59, 61, 124, 79, 73
91, 84, 82, 156, 65
79, 73, 99, 61, 80
106, 100, 107, 102, 162
103, 100, 91, 71, 72
67, 110, 110, 139, 143
77, 31, 75, 134, 124
136, 152, 47, 106, 117
84, 109, 122, 107, 69
112, 138, 143, 121, 78
111, 124, 148, 92, 109
42, 58, 142, 34, 66
80, 98, 78, 130, 99
104, 111, 97, 116, 129
53, 77, 99, 33, 93
Rows and columns are numbered from 1.
The entry directly below 116 -> 33
Which number is the entry in the top-left corner?
Answer: 59
The centre entry is 47
The entry at row 2, column 1: 91
The entry directly above 116 is 130
Which number is the entry at row 1, column 2?
Answer: 61
The entry directly above 31: 110
The entry just right of the smallest entry: 75
The entry just right of 136: 152
Which number is the entry at row 3, column 1?
Answer: 79
The entry at row 1, column 3: 124
The bottom entry of the column that holds the smallest entry -> 77
Which number is the entry in the top-right corner?
Answer: 73
Which number is the bottom entry of the column that holds the largest entry?
Answer: 93
Which number is the bottom-left entry?
Answer: 53
The entry in row 3 and column 3 is 99
Which number is the entry at row 2, column 3?
Answer: 82
Which number is the entry directly above the largest entry?
Answer: 80
Which number is the entry just right of 139?
Answer: 143
Which number is the minimum?
Answer: 31
Which number is the entry directly below the centre entry?
Answer: 122
Which number is the entry directly below 122?
Answer: 143
Which number is the entry directly below 136?
Answer: 84
Which number is the largest entry?
Answer: 162
Which number is the entry directly above 142?
Answer: 148
The entry just left of 139 -> 110
The entry just left of 117 is 106
The entry just left of 98 is 80

[[100 118 156 111 100 101 100  99  99]
 [101 101 112 155 115 101  99 100 101]
 [100  99  99 100 101 100 100 108 153]
 [156 112 100 100 101 100 100 100  99]
 [100 102 100  99 101 123 154 108  99]
 [100 101 101 100 100 116 157 113 100]
 [ 99 103 139 142 102  99  99  99 100]
 [102 127 149 105 102 100  99 101 100]
 [134 101 101 100 100  99 100 100 100]
 [144 104 101 100 101 100 100 100 100]
 [105 149 130 100 100 100 101 101  99]]
Rows and columns are numbered from 1.
The entry in the bottom-left corner is 105
Report the entry just left of the centre entry.
Answer: 100
The bottom entry of the column that holds the largest entry: 101
The entry at row 1, column 2 -> 118
Report the entry just right of the largest entry.
Answer: 113
The entry in row 3 and column 1 is 100
The entry in row 3 and column 3 is 99
Report the entry in row 1 and column 1.
Answer: 100
The entry at row 2, column 1: 101
The entry at row 1, column 3: 156
Report the entry just right of the centre entry.
Answer: 116
The entry at the centre: 100
Report the top-right entry.
Answer: 99
Report the entry directly below the largest entry.
Answer: 99
Report the entry directly above the largest entry.
Answer: 154
The entry at row 3, column 2: 99
Report the entry just right of 111.
Answer: 100
The entry in the bottom-right corner: 99
The entry directly above the centre entry: 101
The entry directly above 113 is 108

W =
88, 80, 71, 84, 70, 106, 102, 76, 95
33, 95, 127, 76, 87, 112, 80, 89, 79
31, 98, 118, 72, 84, 111, 81, 89, 73
53, 85, 124, 115, 70, 79, 129, 105, 88
85, 83, 68, 76, 69, 104, 100, 77, 89
42, 78, 112, 71, 95, 134, 58, 64, 95
63, 87, 75, 63, 78, 119, 78, 74, 84
46, 86, 95, 62, 87, 128, 64, 70, 86
50, 81, 95, 63, 92, 134, 59, 64, 92
86, 96, 107, 125, 60, 59, 159, 122, 84
70, 137, 94, 81, 66, 69, 138, 138, 48
55, 74, 147, 96, 108, 129, 64, 74, 111
57, 76, 143, 113, 97, 108, 96, 88, 106
86, 60, 145, 129, 103, 112, 95, 79, 129
Counting starts at 1.
Read off the entry in the bottom-right corner.
Answer: 129
Read off the entry in row 1 and column 3.
Answer: 71
Read off the bottom-left entry.
Answer: 86
The entry in row 2 and column 1: 33
The top-left entry -> 88
Read off the entry at row 1, column 2.
Answer: 80
Read off the minimum.
Answer: 31
The top entry of the column that holds the largest entry is 102
The entry directly below 105: 77
Read off the entry just left of 107.
Answer: 96
Read off the entry directly below the smallest entry.
Answer: 53
Read off the entry just right of the largest entry.
Answer: 122
The top-right entry is 95
Read off the entry directly above the largest entry.
Answer: 59
The entry just left of 103 -> 129
The largest entry: 159
Read off the entry in row 3 and column 2.
Answer: 98
The entry directly below 73 -> 88
The entry in row 2 and column 2 is 95
Read off the entry directly above 104.
Answer: 79

Read these off the row that follows.
1) The entry just right of 97?
2) The 3rd entry from the right?
3) The first entry?
4) The 1st entry from the right?
5) The fourth entry from the end?
[75, 97, 93, 87, 142, 103, 59, 71, 42, 32, 71, 93, 53, 132, 83, 159]
1) 93
2) 132
3) 75
4) 159
5) 53
